Below are the code and all the weights of a small trained network. Each question names an input and a class and asks about switching units off, where a switched-off unit gives its printed mean instead of its output.

import numpy as np


def w(rows, s, z=0):
    codes = np.array(rows[::2]) - 128.0
    scale = np.full(codes.shape[1], s)
    scale[-1] = z or s
    return codes * scale


def norm(h):
    return h / np.sqrt((h * h).mean(-1, keepdims=True) + 1e-5)


def f(y):
    return y / 2 * (1 + np.tanh(0.7978845608 * (y + 0.044715 * y**3)))


def log_softmax(a):
    a = a - a.max(-1, keepdims=True)
    return a - np.log(np.exp(a).sum(-1, keepdims=True))


def net(x, mask):
    res = np.array(x, float).reshape(1, 8) / 4 @ E
    u = 0
    for l in range(2):
        y = f(norm(res) @ A[l][:, :-1].T + A[l][:, -1])
        res = res + np.where(mask[u : u + 4], y, B[l][:, -1]) @ B[l][:, :-1]
        u += 4
    return log_softmax(norm(res)[-1] @ U[:, :-1].T + U[:, -1])


A, B = {}, {}
E = w([
[232,40,150,101,209,47,161,144],'x0',
[87,53,17,99,34,161,196,148],'x1',
[167,162,214,97,104,192,218,188],'x2',
[111,154,186,69,41,146,128,148],'x3',
[179,126,71,115,153,80,43,117],'x4',
[127,175,101,55,70,216,77,233],'x5',
[1,131,137,162,91,27,87,175],'x6',
[82,105,106,55,135,116,5,180],'x7',
],0.0074)
A[0] = w([
[111,75,197,49,84,135,185,228,2],'L0N0',
[81,143,115,73,64,171,109,236,27],'L0N1',
[232,154,164,119,118,193,142,181,75],'L0N2',
[182,5,24,99,120,50,120,170,27],'L0N3',
],0.017,0.0051)
B[0] = w([
[208,173,170,102,205,62,210,119,201],'L0N0',
[94,158,160,51,73,152,66,196,228],'L0N1',
[139,45,45,85,161,128,157,117,209],'L0N2',
[152,195,118,179,175,177,143,11,244],'L0N3',
],0.011)
A[1] = w([
[107,182,133,169,65,161,253,130,21],'L1N0',
[145,111,66,143,102,186,112,35,43],'L1N1',
[37,135,76,139,83,176,133,126,38],'L1N2',
[45,75,84,162,88,107,140,97,3],'L1N3',
],0.027,0.0022)
B[1] = w([
[153,172,79,96,184,98,19,93,205],'L1N0',
[148,206,154,129,175,120,90,131,249],'L1N1',
[126,57,100,120,140,52,249,149,202],'L1N2',
[102,63,179,177,145,112,115,65,176],'L1N3',
],0.013,0.016)
U = w([
[172,177,111,142,206,110,83,66,207],'0',
[44,70,167,215,112,56,149,103,75],'1',
[166,93,85,73,120,153,223,139,143],'2',
[68,171,159,97,9,128,47,235,120],'3',
[103,125,153,228,115,159,124,152,1],'4',
],0.011,0.0059)

Each question gives the input, the list of numbers given to net, and the class t.
The units are the neurons (one row each of A and B). Each row of codes is followed by its name. A weight is (code - 128) times the scale printed after its matrix; where a second scale follows, it is the last column's (A, B and U).
mask holds one flag per neuron, layer by layer. A switched-off neuron (its flag False) gives its mean, the last column of its row in B, instead of its output. The means were averaged over made-up inputs and are rounded, as every weight is.
A unit's drop is (log p(t) with every unit on - log p(t) with that unit switched off) / (log p(t) with every unit on - log p(t) with every unit switched off).
The circuit of an input: a set's keep is (log p(t) with only the set's units on - log p(t) with every unit switched off) / (log p(t) with every unit on - log p(t) with every unit switched off). Starting from all 8 units, units are removed one at a time, each time the one whose removal leaves the highest keep (on an exact tie, the one counted first), for as long as the keep stays at least 0.8.
units of the circuit, in order: the units of the circuit, biggest drop first
unit that matters most: the unit with the biggest drop
k most important neurons: the k neurons with the biggest drops, biggest first
top k neurons in layer l: the k neurons of layer l with the biggest drops, biggest first
drop when u is switched off: that unit's drop, to one decimal
input [2,1,2,6,8,8,-4,4], class 2: unit that matters most : L0N2
input [-6,-8,8,-5,0,4,1,3], class 3: top 2 neurons in layer 0 : L0N3; L0N1
input [7,-6,5,7,-8,-8,-8,-3], class 2: top 2 neurons in layer 1 : L1N1; L1N3
input [5,-3,-2,-3,-7,1,-4,1], class 2: 2 most important neurons : L0N3; L1N0
input [-8,3,-5,8,-2,-1,-5,6], class 3: 3 most important neurons : L0N1; L0N2; L0N3
input [8,-2,7,1,6,2,-6,-1], class 2: units of the circuit, in order : L1N0; L1N1
input [-8,-4,-8,0,-6,3,6,-8], class 1: top 3 neurons in layer 1 : L1N2; L1N3; L1N1
input [-8,2,2,7,8,2,-6,-1], class 2: 2 most important neurons : L1N2; L0N2
input [-1,5,-2,-3,-3,4,8,8], class 2: 3 most important neurons : L1N2; L1N1; L0N3
input [1,-2,3,0,2,-2,4,7], class 3: top 2 neurons in layer 1 : L1N0; L1N1
input [-3,-8,-6,0,-2,2,-2,4], class 3: drop when L1N3 is switched off : 0.2
input [-6,-4,-3,1,6,2,3,7], class 3: drop when L0N3 is switched off : 0.0
input [-5,3,0,3,-6,-2,0,4], class 3: drop when L0N1 is switched off : 0.6
input [-8,-6,-7,-2,5,1,5,1], class 1: unit that matters most : L0N3
input [0,-5,2,4,-6,6,0,-4], class 2: top 2 neurons in layer 0 : L0N2; L0N3
